Below are the code and all the weights of a small trained network. Each question names an input and a target symbol and asks about switching units off, where a switched-off unit gives its printed mean instead of its output.

import numpy as np


def w(rows, s, z=0):
    codes = np.array(rows[::2]) - 128.0
    scale = np.full(codes.shape[1], s)
    scale[-1] = z or s
    return codes * scale


def norm(h):
    return h / np.sqrt((h * h).mean(-1, keepdims=True) + 1e-5)


def softmax(a):
    e = np.exp(a - a.max(-1, keepdims=True))
    return e / e.sum(-1, keepdims=True)


def log_softmax(a):
    a = a - a.max(-1, keepdims=True)
    return a - np.log(np.exp(a).sum(-1, keepdims=True))


def net(x, mask):
    ids = ['βγδεζηλμξπστφω'.index(c) for c in x.split()]
    T = len(ids)
    res = E[ids] + P[:T]
    u = 0
    for l in range(3):
        r = norm(res)
        for j in range(3):
            rows = slice(4 * j, 4 * j + 4)
            q, k, v = (r @ M[l][rows].T for M in (Q, K, V))
            z = softmax(np.where(np.tri(T) > 0, q @ k.T / 4**0.5, -1e9)) @ v
            o = O[l][rows]
            res = res + np.where(mask[u + j], z, o[:, -1]) @ o[:, :-1]
        u += 3
    return log_softmax(norm(res)[-1] @ U[:, :-1].T + U[:, -1])


Q, K, V, O = {}, {}, {}, {}
E = w([
[112,131,54,122,120],'β',
[115,142,54,172,140],'γ',
[226,127,124,144,109],'δ',
[136,36,58,155,121],'ε',
[122,76,44,134,101],'ζ',
[63,89,69,177,136],'η',
[78,60,78,122,81],'λ',
[194,144,67,136,143],'μ',
[151,92,45,187,158],'ξ',
[40,128,102,139,116],'π',
[109,94,104,197,103],'σ',
[175,2,95,139,67],'τ',
[151,100,39,144,130],'φ',
[142,115,124,125,88],'ω',
],0.009)
P = w([
[130,158,157,127,120],'0',
[69,40,32,85,193],'1',
[180,171,106,204,4],'2',
[122,107,159,94,103],'3',
[108,68,57,118,213],'4',
[194,163,103,205,2],'5',
[125,111,159,98,111],'6',
[128,73,65,132,229],'7',
[208,164,101,201,10],'8',
[124,114,159,100,113],'9',
[137,75,71,139,235],'10',
[214,166,100,197,12],'11',
],0.018)
Q[0] = w([
[23,236,93,174,89],'L0H1',
[178,241,85,139,100],'L0H1',
[217,118,198,114,133],'L0H1',
[142,165,113,24,160],'L0H1',
[255,143,74,120,29],'L0H2',
[182,218,89,70,109],'L0H2',
[35,184,90,159,137],'L0H2',
[76,80,39,41,129],'L0H2',
[198,172,11,246,12],'L0H3',
[125,142,190,229,105],'L0H3',
[32,131,88,84,8],'L0H3',
[98,87,143,234,49],'L0H3',
],0.0085)
K[0] = w([
[104,104,97,115,173],'L0H1',
[110,153,149,98,150],'L0H1',
[155,126,137,106,142],'L0H1',
[165,145,110,81,91],'L0H1',
[186,143,101,143,8],'L0H2',
[167,179,184,111,79],'L0H2',
[94,79,150,95,135],'L0H2',
[63,108,143,99,78],'L0H2',
[115,203,34,109,143],'L0H3',
[120,199,151,133,76],'L0H3',
[93,126,106,90,75],'L0H3',
[166,181,107,168,71],'L0H3',
],0.012)
V[0] = w([
[134,165,161,109,182],'L0H1',
[77,142,166,91,77],'L0H1',
[110,74,213,42,210],'L0H1',
[153,135,63,71,139],'L0H1',
[160,107,60,179,106],'L0H2',
[138,41,96,81,123],'L0H2',
[94,133,55,122,152],'L0H2',
[153,126,103,249,147],'L0H2',
[95,146,197,167,111],'L0H3',
[95,163,54,224,151],'L0H3',
[93,144,156,120,212],'L0H3',
[105,36,113,91,150],'L0H3',
],0.011)
O[0] = w([
[148,157,151,126,143,50],'L0H1',
[110,66,191,152,131,114],'L0H1',
[246,117,151,136,148,2],'L0H1',
[119,128,94,128,182,129],'L0H1',
[130,163,144,111,72,240],'L0H2',
[172,128,178,160,141,170],'L0H2',
[110,125,173,117,150,170],'L0H2',
[122,148,112,74,69,204],'L0H2',
[165,109,143,73,92,102],'L0H3',
[121,169,174,176,107,222],'L0H3',
[171,172,125,80,166,34],'L0H3',
[148,143,87,181,162,116],'L0H3',
],0.013,0.0083)
Q[1] = w([
[252,115,163,177,85],'L1H1',
[84,124,145,163,117],'L1H1',
[83,146,93,160,59],'L1H1',
[100,150,134,97,120],'L1H1',
[125,102,73,125,71],'L1H2',
[107,118,8,55,182],'L1H2',
[199,106,55,130,165],'L1H2',
[167,26,141,152,169],'L1H2',
[118,21,169,126,137],'L1H3',
[113,154,188,29,122],'L1H3',
[159,156,129,198,87],'L1H3',
[97,96,147,59,226],'L1H3',
],0.013)
K[1] = w([
[174,78,72,92,254],'L1H1',
[143,139,187,80,103],'L1H1',
[193,66,154,82,59],'L1H1',
[136,159,147,126,126],'L1H1',
[67,173,124,173,118],'L1H2',
[150,124,12,241,246],'L1H2',
[215,199,120,188,139],'L1H2',
[145,91,107,210,80],'L1H2',
[147,59,147,140,115],'L1H3',
[95,74,92,105,155],'L1H3',
[238,154,108,123,92],'L1H3',
[48,74,184,99,117],'L1H3',
],0.012)
V[1] = w([
[8,188,179,152,58],'L1H1',
[224,221,160,224,75],'L1H1',
[252,1,92,106,195],'L1H1',
[115,85,186,40,54],'L1H1',
[201,99,208,66,101],'L1H2',
[180,130,144,196,104],'L1H2',
[168,181,145,84,96],'L1H2',
[228,204,122,101,40],'L1H2',
[75,27,111,164,102],'L1H3',
[215,52,62,96,134],'L1H3',
[115,84,31,104,203],'L1H3',
[74,105,79,40,76],'L1H3',
],0.0075)
O[1] = w([
[146,96,187,173,218,248],'L1H1',
[180,210,182,133,99,132],'L1H1',
[61,140,82,93,61,9],'L1H1',
[198,38,138,83,160,213],'L1H1',
[107,199,106,196,22,84],'L1H2',
[81,160,111,116,169,106],'L1H2',
[115,215,144,87,82,103],'L1H2',
[102,255,114,149,130,82],'L1H2',
[253,128,177,74,184,170],'L1H3',
[62,175,221,133,98,83],'L1H3',
[173,129,192,137,46,83],'L1H3',
[158,215,128,178,222,183],'L1H3',
],0.0068,0.013)
Q[2] = w([
[50,95,117,253,212],'L2H1',
[102,179,188,147,74],'L2H1',
[165,98,119,160,45],'L2H1',
[101,111,222,91,103],'L2H1',
[178,169,164,174,108],'L2H2',
[151,76,176,55,170],'L2H2',
[106,163,184,37,192],'L2H2',
[121,149,182,46,162],'L2H2',
[98,208,71,133,130],'L2H3',
[109,61,173,136,152],'L2H3',
[178,171,120,153,158],'L2H3',
[143,143,96,137,152],'L2H3',
],0.012)
K[2] = w([
[172,150,103,241,213],'L2H1',
[134,251,117,193,43],'L2H1',
[157,205,187,46,101],'L2H1',
[244,72,108,127,83],'L2H1',
[79,87,187,33,132],'L2H2',
[233,62,157,142,154],'L2H2',
[193,7,208,218,152],'L2H2',
[135,2,95,221,92],'L2H2',
[191,182,175,92,70],'L2H3',
[181,7,97,152,142],'L2H3',
[94,113,120,219,74],'L2H3',
[156,105,136,72,84],'L2H3',
],0.0094)
V[2] = w([
[21,207,124,145,124],'L2H1',
[75,44,106,135,222],'L2H1',
[166,121,207,167,13],'L2H1',
[136,124,162,55,151],'L2H1',
[195,67,209,117,32],'L2H2',
[133,176,126,88,53],'L2H2',
[28,73,37,97,55],'L2H2',
[205,184,62,145,167],'L2H2',
[72,120,143,91,147],'L2H3',
[126,151,141,99,254],'L2H3',
[114,120,157,94,93],'L2H3',
[153,68,110,152,159],'L2H3',
],0.0093)
O[2] = w([
[186,50,91,192,138,26],'L2H1',
[157,162,63,108,11,215],'L2H1',
[77,114,73,46,213,163],'L2H1',
[126,192,105,201,144,107],'L2H1',
[86,222,150,178,153,203],'L2H2',
[86,64,169,157,206,51],'L2H2',
[132,108,25,146,254,141],'L2H2',
[40,62,89,53,59,34],'L2H2',
[147,170,115,97,95,139],'L2H3',
[156,187,86,164,157,215],'L2H3',
[196,89,109,150,10,92],'L2H3',
[72,181,91,96,161,255],'L2H3',
],0.0068,0.0055)
U = w([
[171,48,86,103,213,69],'β',
[143,200,138,229,166,78],'γ',
[108,231,120,54,151,173],'δ',
[104,105,149,173,23,204],'ε',
[84,58,122,155,85,139],'ζ',
[151,155,219,155,50,144],'η',
[181,18,195,174,61,46],'λ',
[193,183,79,112,65,186],'μ',
[35,220,123,147,95,156],'ξ',
[247,134,216,81,128,47],'π',
[59,96,241,119,151,105],'σ',
[55,106,117,105,126,163],'τ',
[67,158,27,120,98,190],'φ',
[149,80,126,48,78,253],'ω',
],0.014,0.0064)

Each question gives the input, a string of symbols that net reads in full, and the target symbol t.
The units are the heads (4 rows each of Q, K, V and O). Each row of codes is followed by its name. A weight is (code - 128) times the scale printed after its matrix; where a second scale follows, it is the last column's (O and U).
mask holds one flag per head, layer by layer. A switched-off head (its flag False) gives its mean, the last column of its rows in O, instead of its output. The means were averaged over made-up inputs and are rounded, as every weight is.
A unit's drop is (log p(t) with every unit on - log p(t) with that unit switched off) / (log p(t) with every unit on - log p(t) with every unit switched off).
The circuit of an input: a set's keep is (log p(t) with only the set's units on - log p(t) with every unit switched off) / (log p(t) with every unit on - log p(t) with every unit switched off). Starting from all 9 units, units are removed one at a time, each time the one whose removal leaves the highest keep (on an exact tie, the one counted first), for as long as the keep stays at least 0.8.
units of the circuit, in order: the units of the circuit, biggest drop first
most important unit: the unit with the biggest drop
which heads matter: for each layer, one digit per head in row order, 1 if its drop is at least 0.15 and else 0, layers parted by /
input γ σ ω σ σ σ ζ, target ζ: units of the circuit, in order => L0H1, L0H3, L1H2, L2H1
input σ σ μ δ, target δ: units of the circuit, in order => L2H1, L0H2
input σ σ σ γ η β ω, target ω: units of the circuit, in order => L0H3, L0H2
input γ σ σ σ σ ξ, target π: most important unit => L0H3
input σ σ δ δ β ζ σ σ β δ σ ω, target γ: which heads matter => 111 / 000 / 110
input σ β σ η, target η: units of the circuit, in order => L0H2, L0H3, L2H1, L1H2
input γ σ φ ω, target ω: units of the circuit, in order => L0H3, L2H1
input ξ γ μ μ, target μ: units of the circuit, in order => L2H1, L0H2, L0H3
input τ ω ε ξ σ π γ σ σ δ, target δ: units of the circuit, in order => L0H2, L2H1
input σ γ σ γ σ φ σ σ γ ε, target ε: units of the circuit, in order => L2H1, L0H3, L0H1
input γ σ γ γ σ γ σ σ σ σ ω σ, target π: units of the circuit, in order => L0H3, L2H1, L0H1
input ω γ δ σ γ β ω η μ ε σ ξ, target φ: units of the circuit, in order => L0H2, L0H3, L2H1
input π ζ ζ β, target β: which heads matter => 001 / 010 / 000
input σ σ λ, target γ: units of the circuit, in order => L2H2, L0H3, L0H1, L2H1
input ε σ ζ γ σ γ φ ε σ ξ σ σ, target σ: units of the circuit, in order => L0H2, L0H3, L2H1, L1H1
input δ ω γ τ ω φ, target ε: which heads matter => 111 / 111 / 011
input ω β δ σ η γ λ, target λ: units of the circuit, in order => L0H2, L2H1
input ω γ σ, target φ: which heads matter => 011 / 100 / 010
input μ ω δ σ γ γ σ γ δ σ τ ξ, target ω: most important unit => L2H2
input σ σ σ μ σ σ σ σ γ β, target β: which heads matter => 011 / 010 / 001
input ω β ε σ σ μ, target φ: most important unit => L0H2
input σ σ σ ξ σ μ σ ζ ω δ σ, target γ: which heads matter => 010 / 000 / 100
input ε σ σ, target σ: which heads matter => 011 / 000 / 101
input γ σ β γ σ, target γ: which heads matter => 011 / 100 / 101
input σ σ σ ξ, target ξ: units of the circuit, in order => L0H3, L0H1, L1H2
input γ β ω, target π: which heads matter => 111 / 010 / 111
input μ β σ, target ω: units of the circuit, in order => L0H2, L0H3, L2H1, L1H3
input β σ γ π ζ ξ γ σ σ, target δ: which heads matter => 001 / 000 / 100
input π σ σ, target ξ: most important unit => L2H2
input β σ ω, target δ: which heads matter => 011 / 000 / 100
